Below is a small trained network, with its code and all its weights. Each question gives an input and a target symbol and asks what happens when units are switched off, that is, made to give their printed mean instead of their output.

import numpy as np


def w(rows, s, z=0):
    codes = np.array(rows[::2]) - 128.0
    scale = np.full(codes.shape[1], s)
    scale[-1] = z or s
    return codes * scale


def f(y):
    return y / 2 * (1 + np.tanh(0.7978845608 * (y + 0.044715 * y**3)))


def softmax(a):
    e = np.exp(a - a.max(-1, keepdims=True))
    return e / e.sum(-1, keepdims=True)


def log_softmax(a):
    a = a - a.max(-1, keepdims=True)
    return a - np.log(np.exp(a).sum(-1, keepdims=True))


def net(x, mask):
    ids = ['αγεζηθξτω'.index(c) for c in x.split()]
    T = len(ids)
    res = E[ids] + P[:T]
    r = res
    for j in range(3):
        rows = slice(3 * j, 3 * j + 3)
        q, k, v = (r @ M[0][rows].T for M in (Q, K, V))
        z = softmax(np.where(np.tri(T) > 0, q @ k.T / 3**0.5, -1e9)) @ v
        o = O[0][rows]
        res = res + np.where(mask[j], z, o[:, -1]) @ o[:, :-1]
    y = f(res @ A[0][:, :-1].T + A[0][:, -1])
    res = res + np.where(mask[3:15], y, B[0][:, -1]) @ B[0][:, :-1]
    return log_softmax(res[-1] @ U[:, :-1].T + U[:, -1])


Q, K, V, O, A, B = {}, {}, {}, {}, {}, {}
E = w([
[223,165,92,8],'α',
[144,139,130,77],'γ',
[105,148,206,166],'ε',
[109,189,123,129],'ζ',
[69,143,154,149],'η',
[106,59,152,97],'θ',
[129,163,177,139],'ξ',
[171,164,191,117],'τ',
[171,173,93,71],'ω',
],0.016)
P = w([
[65,140,137,48],'0',
[185,131,133,103],'1',
[115,155,249,140],'2',
[120,146,154,128],'3',
[30,170,27,224],'4',
[244,112,124,196],'5',
],0.017)
Q[0] = w([
[98,157,160,74],'head 1',
[117,123,85,159],'head 1',
[109,101,66,122],'head 1',
[217,84,78,198],'head 2',
[138,139,88,195],'head 2',
[42,109,4,178],'head 2',
[175,200,122,141],'head 3',
[132,116,128,178],'head 3',
[138,73,80,80],'head 3',
],0.015)
K[0] = w([
[103,146,90,115],'head 1',
[247,50,126,137],'head 1',
[147,99,94,191],'head 1',
[204,153,253,167],'head 2',
[177,82,181,150],'head 2',
[238,83,73,213],'head 2',
[201,199,136,164],'head 3',
[145,82,165,200],'head 3',
[102,85,151,11],'head 3',
],0.011)
V[0] = w([
[203,177,222,119],'head 1',
[72,162,117,101],'head 1',
[85,122,149,122],'head 1',
[60,59,133,155],'head 2',
[142,8,173,92],'head 2',
[115,111,191,183],'head 2',
[97,164,111,176],'head 3',
[119,186,180,166],'head 3',
[92,93,117,126],'head 3',
],0.015)
O[0] = w([
[5,130,250,84,228],'head 1',
[75,114,2,37,253],'head 1',
[88,155,43,159,220],'head 1',
[86,204,29,165,130],'head 2',
[63,247,225,156,254],'head 2',
[13,160,61,113,88],'head 2',
[212,104,57,17,74],'head 3',
[137,125,64,93,190],'head 3',
[158,207,152,188,102],'head 3',
],0.0074,0.0065)
A[0] = w([
[133,100,59,172,230],'neuron 1',
[205,86,77,197,1],'neuron 2',
[129,76,218,81,152],'neuron 3',
[132,171,38,169,38],'neuron 4',
[168,197,71,81,25],'neuron 5',
[126,162,104,130,92],'neuron 6',
[206,202,55,154,254],'neuron 7',
[174,26,60,168,213],'neuron 8',
[106,139,229,113,188],'neuron 9',
[74,186,98,139,80],'neuron 10',
[75,50,112,94,222],'neuron 11',
[79,2,146,120,117],'neuron 12',
],0.0092,0.0053)
B[0] = w([
[89,235,207,89,138],'neuron 1',
[168,61,177,27,126],'neuron 2',
[201,184,115,143,213],'neuron 3',
[254,140,185,46,154],'neuron 4',
[134,44,162,161,150],'neuron 5',
[139,113,188,20,148],'neuron 6',
[8,152,154,120,170],'neuron 7',
[54,186,6,96,161],'neuron 8',
[134,169,105,159,245],'neuron 9',
[193,40,179,88,238],'neuron 10',
[159,132,59,140,208],'neuron 11',
[141,140,79,51,193],'neuron 12',
],0.0088,0.012)
U = w([
[188,111,188,146,18],'α',
[146,141,116,224,213],'γ',
[108,9,143,129,170],'ε',
[112,142,91,145,10],'ζ',
[142,139,153,81,171],'η',
[121,110,224,140,130],'θ',
[131,96,125,153,110],'ξ',
[136,197,122,161,140],'τ',
[194,71,117,147,137],'ω',
],0.012,0.011)

Each question gives the input, a string of symbols that net reads in full, and the target symbol t.
The units are the heads (3 rows each of Q, K, V and O) and the neurons (one row each of A and B). Each row of codes is followed by its name. A weight is (code - 128) times the scale printed after its matrix; where a second scale follows, it is the last column's (O, A, B and U).
mask holds one flag per unit, heads first, then neurons. A switched-off unit (its flag False) gives its mean, the last column of its rows in O or B, instead of its output. The means were averaged over made-up inputs and are rounded, as every weight is.
A unit's drop is (log p(t) with every unit on - log p(t) with that unit switched off) / (log p(t) with every unit on - log p(t) with every unit switched off).
The circuit of an input: a set's keep is (log p(t) with only the set's units on - log p(t) with every unit switched off) / (log p(t) with every unit on - log p(t) with every unit switched off). Starting from the 12 units with the biggest drops (on a tie, the unit counted first), units are removed one at a time, each time the one whose removal leaves the highest keep (on an exact tie, the one counted first), for as long as the keep stays at least 0.8.
units of the circuit, in order: the units of the circuit, biggest drop first
top k neurons: the k neurons with the biggest drops, biggest first
drop of u: that unit's drop, to one decimal
input θ ω ω η, target θ: units of the circuit, in order -> head 2; neuron 10; neuron 11
input ω ξ θ τ ζ ξ, target θ: units of the circuit, in order -> head 2; neuron 10; head 1
input ε ξ ω ζ, target ε: units of the circuit, in order -> head 2; neuron 3; neuron 9
input θ ω ε ω ζ, target ω: units of the circuit, in order -> head 2
input α α ζ ω, target α: top 3 neurons -> neuron 3; neuron 8; neuron 7
input α γ θ, target α: units of the circuit, in order -> head 2; neuron 3
input ε ζ ω ε ω, target ζ: units of the circuit, in order -> head 2; neuron 8
input ω ε ε τ θ, target ε: units of the circuit, in order -> head 2; neuron 3
input θ ω γ θ, target θ: units of the circuit, in order -> head 2; neuron 10; head 3
input ω η ζ, target ω: units of the circuit, in order -> head 2; head 3
input ε η θ, target ε: units of the circuit, in order -> head 2; head 1; neuron 3
input τ θ θ γ, target τ: top 2 neurons -> neuron 10; neuron 9
input ω ε θ τ ω ζ, target θ: units of the circuit, in order -> head 2; neuron 10; head 1
input ω α θ θ τ, target α: units of the circuit, in order -> head 2
input θ θ θ ε ω ε, target θ: units of the circuit, in order -> head 2; neuron 10; neuron 11; head 1
input γ θ θ τ ω θ, target θ: top 4 neurons -> neuron 11; neuron 10; neuron 8; neuron 3
input τ θ ξ, target τ: top 3 neurons -> neuron 10; neuron 9; neuron 3
input ζ θ γ, target ζ: top 2 neurons -> neuron 8; neuron 10
input θ ε θ ξ τ, target ε: top 2 neurons -> neuron 3; neuron 9
input θ ω τ ω ε, target η: top 2 neurons -> neuron 12; neuron 10
input γ θ θ, target γ: top neuron -> neuron 10
input ε τ θ ω, target ε: drop of neuron 3 -> 0.2
input τ τ θ θ ω η, target θ: drop of neuron 3 -> 0.1
input θ θ θ ζ ξ, target η: drop of head 3 -> 1.3
